Below is a small trained network, with its code and all its weights. Each question gives an input and a class and asks what happens when units are switched off, that is, made to give their printed mean instead of their output.

import numpy as np


def w(rows, s, z=0):
    codes = np.array(rows[::2]) - 128.0
    scale = np.full(codes.shape[1], s)
    scale[-1] = z or s
    return codes * scale


def norm(h):
    return h / np.sqrt((h * h).mean(-1, keepdims=True) + 1e-5)


def f(y):
    return y / 2 * (1 + np.tanh(0.7978845608 * (y + 0.044715 * y**3)))


def log_softmax(a):
    a = a - a.max(-1, keepdims=True)
    return a - np.log(np.exp(a).sum(-1, keepdims=True))


def net(x, mask):
    res = np.array(x, float).reshape(1, 4) / 4 @ E
    u = 0
    for l in range(4):
        y = f(norm(res) @ A[l][:, :-1].T + A[l][:, -1])
        res = res + np.where(mask[u : u + 7], y, B[l][:, -1]) @ B[l][:, :-1]
        u += 7
    return log_softmax(norm(res)[-1] @ U[:, :-1].T + U[:, -1])


A, B = {}, {}
E = w([
[159,114,194,150,125,86],'x0',
[149,125,173,94,98,254],'x1',
[195,118,112,70,126,98],'x2',
[145,69,98,90,179,181],'x3',
],0.0091)
A[0] = w([
[11,78,123,185,230,123,96],'0.n1',
[29,94,131,127,166,107,166],'0.n2',
[192,90,207,125,96,200,204],'0.n3',
[158,113,125,255,60,121,134],'0.n4',
[137,49,167,184,171,140,19],'0.n5',
[142,175,127,186,96,107,247],'0.n6',
[112,124,239,158,199,159,101],'0.n7',
],0.0068,0.0015)
B[0] = w([
[120,93,117,213,40,165,198],'0.n1',
[94,71,149,189,87,122,162],'0.n2',
[128,82,148,97,165,110,252],'0.n3',
[46,94,113,123,115,222,162],'0.n4',
[176,125,156,147,99,157,141],'0.n5',
[183,136,156,56,161,226,178],'0.n6',
[120,139,214,119,254,84,168],'0.n7',
],0.008,0.0042)
A[1] = w([
[156,159,185,102,164,230,120],'1.n1',
[174,179,158,218,115,91,189],'1.n2',
[171,174,107,191,102,85,151],'1.n3',
[189,67,67,68,143,104,160],'1.n4',
[62,22,17,223,198,60,250],'1.n5',
[36,150,158,169,164,157,101],'1.n6',
[199,2,169,129,151,93,156],'1.n7',
],0.0069,0.0014)
B[1] = w([
[166,187,147,207,144,103,220],'1.n1',
[136,78,84,122,119,207,158],'1.n2',
[37,159,136,126,76,241,147],'1.n3',
[121,206,2,13,79,137,217],'1.n4',
[186,48,105,172,67,251,254],'1.n5',
[178,132,86,111,87,107,166],'1.n6',
[154,178,94,124,197,210,239],'1.n7',
],0.0081,0.0049)
A[2] = w([
[194,122,62,91,81,85,204],'2.n1',
[135,186,152,190,113,86,2],'2.n2',
[106,68,52,190,155,1,181],'2.n3',
[182,94,84,33,127,130,88],'2.n4',
[78,173,147,148,103,169,191],'2.n5',
[211,64,134,228,137,199,244],'2.n6',
[126,222,145,108,223,73,103],'2.n7',
],0.0094,0.002)
B[2] = w([
[184,82,184,60,175,200,192],'2.n1',
[200,138,119,197,115,132,129],'2.n2',
[142,144,120,144,102,254,125],'2.n3',
[229,203,152,94,81,140,203],'2.n4',
[175,125,125,185,73,1,163],'2.n5',
[69,78,88,98,164,85,255],'2.n6',
[97,120,106,180,80,172,168],'2.n7',
],0.0081,0.0087)
A[3] = w([
[144,133,111,81,125,100,80],'3.n1',
[101,185,178,184,59,15,97],'3.n2',
[62,72,229,110,254,185,186],'3.n3',
[91,204,74,126,110,60,189],'3.n4',
[144,55,121,142,128,169,252],'3.n5',
[77,155,131,149,80,140,166],'3.n6',
[194,219,147,53,186,41,141],'3.n7',
],0.0074,0.0015)
B[3] = w([
[115,113,183,117,119,164,143],'3.n1',
[250,211,67,73,105,38,189],'3.n2',
[62,230,193,215,150,72,227],'3.n3',
[177,135,222,180,148,149,131],'3.n4',
[26,132,192,83,66,120,233],'3.n5',
[201,87,119,172,154,151,139],'3.n6',
[1,54,100,70,119,125,253],'3.n7',
],0.008,0.004)
U = w([
[64,21,75,171,86,167,158],'0',
[215,147,110,148,105,90,163],'1',
[81,171,188,162,207,138,6],'2',
[180,100,103,5,127,219,197],'3',
],0.016,0.0014)

Each question gives the input, the list of numbers given to net, and the class t.
The units are the neurons (one row each of A and B). Each row of codes is followed by its name. A weight is (code - 128) times the scale printed after its matrix; where a second scale follows, it is the last column's (A, B and U).
mask holds one flag per neuron, layer by layer. A switched-off neuron (its flag False) gives its mean, the last column of its row in B, instead of its output. The means were averaged over made-up inputs and are rounded, as every weight is.
A unit's drop is (log p(t) with every unit on - log p(t) with that unit switched off) / (log p(t) with every unit on - log p(t) with every unit switched off).
The circuit of an input: a set's keep is (log p(t) with only the set's units on - log p(t) with every unit switched off) / (log p(t) with every unit on - log p(t) with every unit switched off). Starting from the 12 units with the biggest drops (on a tie, the unit counted first), units are removed one at a time, each time the one whose removal leaves the highest keep (on an exact tie, the one counted first), for as long as the keep stays at least 0.8.
units of the circuit, in order: the units of the circuit, biggest drop first
k most important neurons: the k neurons with the biggest drops, biggest first
top k neurons in layer l: the k neurons of layer l with the biggest drops, biggest first
drop of u: that unit's drop, to one decimal
input [7,4,-2,-5], class 2: units of the circuit, in order	(0.n7)
input [0,8,0,-5], class 1: units of the circuit, in order	(1.n1; 2.n5)
input [-1,6,-4,-1], class 2: top 2 neurons in layer 0	(0.n3; 0.n7)
input [2,-5,0,8], class 0: top 2 neurons in layer 0	(0.n1; 0.n6)
input [4,-6,1,4], class 0: units of the circuit, in order	(1.n5; 2.n6)
input [7,-2,7,-8], class 3: top 2 neurons in layer 0	(0.n6; 0.n1)
input [-4,-1,2,-5], class 1: 4 most important neurons	(0.n3; 1.n4; 1.n5; 1.n6)
input [-7,6,-4,8], class 0: 2 most important neurons	(2.n1; 0.n6)
input [2,5,-8,0], class 2: top 2 neurons in layer 0	(0.n7; 0.n3)
input [4,0,2,-1], class 2: top 2 neurons in layer 2	(2.n4; 2.n5)
input [4,2,0,7], class 2: 2 most important neurons	(0.n7; 3.n3)
input [8,-7,-1,5], class 0: drop of 1.n5	0.1
input [8,-1,5,-1], class 3: drop of 1.n1	0.0
input [2,7,-2,8], class 2: drop of 3.n3	0.2
input [-3,8,-8,8], class 2: most important neuron	(3.n3)
input [-7,-2,-1,-5], class 1: top 2 neurons in layer 0	(0.n6; 0.n3)
